Here is a tiny trained network, its code and every weight. The questions are about switching its units off for an input and a class, where a switched-off unit gives its printed mean instead of its output.

import numpy as np


def w(rows, s, z=0):
    codes = np.array(rows[::2]) - 128.0
    scale = np.full(codes.shape[1], s)
    scale[-1] = z or s
    return codes * scale


def norm(h):
    return h / np.sqrt((h * h).mean(-1, keepdims=True) + 1e-5)


def f(y):
    return np.maximum(y, 0)


def log_softmax(a):
    a = a - a.max(-1, keepdims=True)
    return a - np.log(np.exp(a).sum(-1, keepdims=True))


def net(x, mask):
    res = np.array(x, float).reshape(1, 5) / 4 @ E
    u = 0
    for l in range(2):
        y = f(norm(res) @ A[l][:, :-1].T + A[l][:, -1])
        res = res + np.where(mask[u : u + 5], y, B[l][:, -1]) @ B[l][:, :-1]
        u += 5
    return log_softmax(norm(res)[-1] @ U[:, :-1].T + U[:, -1])


A, B = {}, {}
E = w([
[99,142,191,112,214,104,156,229],'x0',
[196,138,176,221,146,176,254,69],'x1',
[146,181,5,141,122,103,183,127],'x2',
[145,78,130,91,97,82,220,46],'x3',
[100,102,121,169,133,79,77,76],'x4',
],0.0057)
A[0] = w([
[124,211,55,144,144,16,156,123,86],'L0N0',
[189,168,97,162,113,184,213,91,46],'L0N1',
[74,82,161,81,166,82,2,167,74],'L0N2',
[71,101,77,111,162,68,47,172,1],'L0N3',
[99,215,40,178,223,101,118,127,94],'L0N4',
],0.0067,0.0047)
B[0] = w([
[151,106,124,74,96,198,102,125,199],'L0N0',
[144,208,173,160,137,38,37,118,207],'L0N1',
[151,245,142,149,159,113,116,120,252],'L0N2',
[138,255,110,141,145,139,93,52,190],'L0N3',
[164,41,74,126,90,176,159,183,192],'L0N4',
],0.0076,0.0048)
A[1] = w([
[89,131,119,169,113,78,141,10,3],'L1N0',
[180,130,179,103,173,125,139,8,143],'L1N1',
[112,116,117,24,95,76,179,95,98],'L1N2',
[78,148,2,75,121,73,173,139,85],'L1N3',
[92,106,197,76,192,98,175,207,116],'L1N4',
],0.0078,0.0032)
B[1] = w([
[254,79,114,161,152,49,215,74,196],'L1N0',
[137,75,44,64,106,115,158,179,253],'L1N1',
[137,63,130,177,67,214,83,193,188],'L1N2',
[102,124,201,127,94,228,95,136,191],'L1N3',
[11,113,118,179,200,114,150,119,204],'L1N4',
],0.0081,0.0062)
U = w([
[230,81,113,139,102,40,207,79,126],'0',
[23,87,175,153,218,100,197,164,1],'1',
[95,253,155,122,146,123,56,110,247],'2',
[133,55,108,110,54,228,108,147,119],'3',
],0.012,0.0018)

Each question gives the input, the list of numbers given to net, and the class t.
The units are the neurons (one row each of A and B). Each row of codes is followed by its name. A weight is (code - 128) times the scale printed after its matrix; where a second scale follows, it is the last column's (A, B and U).
mask holds one flag per neuron, layer by layer. A switched-off neuron (its flag False) gives its mean, the last column of its row in B, instead of its output. The means were averaged over made-up inputs and are rounded, as every weight is.
A unit's drop is (log p(t) with every unit on - log p(t) with that unit switched off) / (log p(t) with every unit on - log p(t) with every unit switched off).
The circuit of an input: a set's keep is (log p(t) with only the set's units on - log p(t) with every unit switched off) / (log p(t) with every unit on - log p(t) with every unit switched off). Starting from all 10 units, units are removed one at a time, each time the one whose removal leaves the highest keep (on an exact tie, the one counted first), for as long as the keep stays at least 0.8.
circuit, biggest first: the units of the circuit, biggest drop first
top k neurons: the k neurons with the biggest drops, biggest first
k most important neurons of layer l: the k neurons of layer l with the biggest drops, biggest first
drop when u is switched off: that unit's drop, to one decimal
input [6,5,3,4,-2], class 1: circuit, biggest first -> L1N4, L1N0
input [3,-1,-4,6,-1], class 1: circuit, biggest first -> L1N4
input [-2,3,5,-3,-5], class 2: 3 most important neurons of layer 1 -> L1N0, L1N1, L1N2
input [8,-7,6,4,3], class 2: top 2 neurons -> L0N3, L0N2
input [3,2,2,5,-7], class 1: circuit, biggest first -> L1N4, L0N3, L1N0
input [5,-8,0,7,-6], class 2: top 3 neurons -> L0N2, L0N3, L1N1
input [2,7,6,-4,-6], class 2: top 3 neurons -> L0N1, L1N0, L1N1
input [-4,5,6,-6,7], class 3: 4 most important neurons of layer 0 -> L0N4, L0N0, L0N2, L0N3
input [3,2,-2,-8,-8], class 1: circuit, biggest first -> L1N4, L0N2, L0N3
input [8,-7,-8,7,2], class 2: top 2 neurons -> L0N2, L0N3
input [0,5,3,-4,8], class 3: top 2 neurons -> L0N4, L1N0
input [-4,6,8,-7,-8], class 2: top 4 neurons -> L0N1, L1N0, L1N1, L1N2
input [5,3,3,-7,-8], class 1: 2 most important neurons of layer 0 -> L0N2, L0N3
input [-2,-1,8,-7,5], class 3: circuit, biggest first -> L0N4
input [5,8,-7,8,-3], class 1: top 2 neurons -> L1N4, L1N0
input [7,-5,-5,4,6], class 2: drop when L0N2 is switched off -> 0.5
input [6,1,7,0,4], class 3: drop when L1N4 is switched off -> 0.0
input [3,-6,3,4,4], class 2: drop when L0N2 is switched off -> 0.6
